Here is a tiny trained network, its code and every weight. The questions are about switching its units off for an input and a class, where a switched-off unit gives its printed mean instead of its output.

import numpy as np


def w(rows, s, z=0):
    codes = np.array(rows[::2]) - 128.0
    scale = np.full(codes.shape[1], s)
    scale[-1] = z or s
    return codes * scale


def f(y):
    return y / 2 * (1 + np.tanh(0.7978845608 * (y + 0.044715 * y**3)))


def log_softmax(a):
    a = a - a.max(-1, keepdims=True)
    return a - np.log(np.exp(a).sum(-1, keepdims=True))


def net(x, mask):
    res = np.array(x, float).reshape(1, 7) / 4 @ E
    y = f(res @ A[0][:, :-1].T + A[0][:, -1])
    res = res + np.where(mask, y, B[0][:, -1]) @ B[0][:, :-1]
    return log_softmax(res[-1] @ U[:, :-1].T + U[:, -1])


A, B = {}, {}
E = w([
[214,103,171,141],'x0',
[164,6,133,116],'x1',
[112,212,146,54],'x2',
[146,84,255,135],'x3',
[11,57,118,141],'x4',
[156,114,46,22],'x5',
[100,121,171,41],'x6',
],0.0071)
A[0] = w([
[57,141,96,61,46],'neuron 1',
[186,159,122,115,190],'neuron 2',
[101,92,184,92,121],'neuron 3',
[68,90,247,159,140],'neuron 4',
[168,229,139,83,161],'neuron 5',
[79,179,121,131,217],'neuron 6',
[153,169,100,146,231],'neuron 7',
[99,107,76,191,192],'neuron 8',
[46,115,135,124,79],'neuron 9',
[146,138,154,43,111],'neuron 10',
[118,114,145,150,129],'neuron 11',
[140,142,152,85,63],'neuron 12',
[128,77,188,121,102],'neuron 13',
[86,147,213,159,232],'neuron 14',
[91,47,84,85,160],'neuron 15',
[97,131,77,76,171],'neuron 16',
[71,57,61,172,155],'neuron 17',
[128,213,162,175,165],'neuron 18',
[135,102,165,221,117],'neuron 19',
[46,153,68,107,82],'neuron 20',
[180,96,108,82,134],'neuron 21',
[133,253,147,169,135],'neuron 22',
[62,145,118,112,123],'neuron 23',
[106,222,133,183,36],'neuron 24',
[106,93,66,248,191],'neuron 25',
[141,118,185,94,185],'neuron 26',
[182,82,152,171,189],'neuron 27',
[58,103,80,47,99],'neuron 28',
[134,180,118,153,164],'neuron 29',
[63,123,83,199,254],'neuron 30',
],0.013,0.0055)
B[0] = w([
[50,197,131,160,185],'neuron 1',
[110,113,90,113,174],'neuron 2',
[137,115,141,118,169],'neuron 3',
[203,137,147,118,228],'neuron 4',
[146,100,93,178,216],'neuron 5',
[155,158,110,158,205],'neuron 6',
[160,86,109,105,184],'neuron 7',
[156,119,142,201,208],'neuron 8',
[122,173,103,131,177],'neuron 9',
[79,40,98,186,170],'neuron 10',
[147,163,168,143,144],'neuron 11',
[84,115,111,163,136],'neuron 12',
[160,150,142,19,172],'neuron 13',
[255,80,159,108,216],'neuron 14',
[165,112,128,175,209],'neuron 15',
[140,148,104,190,197],'neuron 16',
[102,113,104,204,233],'neuron 17',
[204,50,93,128,192],'neuron 18',
[87,107,244,135,197],'neuron 19',
[117,217,119,133,204],'neuron 20',
[103,100,61,91,164],'neuron 21',
[166,89,59,156,212],'neuron 22',
[129,232,124,153,178],'neuron 23',
[235,75,80,89,174],'neuron 24',
[97,90,145,245,243],'neuron 25',
[146,61,123,76,172],'neuron 26',
[95,163,149,94,195],'neuron 27',
[108,156,94,137,207],'neuron 28',
[150,92,109,106,167],'neuron 29',
[185,115,113,195,248],'neuron 30',
],0.0079,0.011)
U = w([
[158,103,67,138,252],'0',
[173,159,187,76,52],'1',
[141,161,60,72,103],'2',
[10,96,113,100,33],'3',
[110,97,195,190,81],'4',
[80,222,135,176,57],'5',
],0.013,0.0036)

Each question gives the input, the list of numbers given to net, and the class t.
The units are the neurons (one row each of A and B). Each row of codes is followed by its name. A weight is (code - 128) times the scale printed after its matrix; where a second scale follows, it is the last column's (A, B and U).
mask holds one flag per neuron, in row order. A switched-off neuron (its flag False) gives its mean, the last column of its row in B, instead of its output. The means were averaged over made-up inputs and are rounded, as every weight is.
A unit's drop is (log p(t) with every unit on - log p(t) with that unit switched off) / (log p(t) with every unit on - log p(t) with every unit switched off).
The circuit of an input: a set's keep is (log p(t) with only the set's units on - log p(t) with every unit switched off) / (log p(t) with every unit on - log p(t) with every unit switched off). Starting from the 12 units with the biggest drops (on a tie, the unit counted first), units are removed one at a time, each time the one whose removal leaves the highest keep (on an exact tie, the one counted first), for as long as the keep stays at least 0.8.
units of the circuit, in order: the units of the circuit, biggest drop first
top k neurons: the k neurons with the biggest drops, biggest first
drop of u: that unit's drop, to one decimal
input [-6,-5,3,1,6,-8,0], class 0: top neuron => [neuron 24]
input [-7,2,2,6,7,0,6], class 5: units of the circuit, in order => [neuron 1; neuron 23]
input [1,5,-5,6,8,-5,8], class 1: units of the circuit, in order => [neuron 13; neuron 4]
input [-7,1,3,5,-6,5,-4], class 2: units of the circuit, in order => [neuron 25; neuron 30]
input [-5,8,5,-7,-2,-3,-3], class 5: units of the circuit, in order => [neuron 14; neuron 18; neuron 24]
input [-8,-2,3,7,0,5,-6], class 2: units of the circuit, in order => [neuron 25; neuron 17; neuron 8]
input [5,-1,-5,-4,-7,7,7], class 2: top 4 neurons => [neuron 25; neuron 30; neuron 17; neuron 8]
input [-7,8,2,5,-5,1,8], class 1: top 3 neurons => [neuron 13; neuron 17; neuron 25]
input [0,4,-4,4,0,5,1], class 2: drop of neuron 21 => 0.1
input [-4,-2,-7,1,-8,3,6], class 2: drop of neuron 14 => 0.1
input [2,0,-1,1,5,8,3], class 3: drop of neuron 14 => 0.2
input [6,0,-5,-4,-2,5,6], class 2: drop of neuron 10 => -0.1
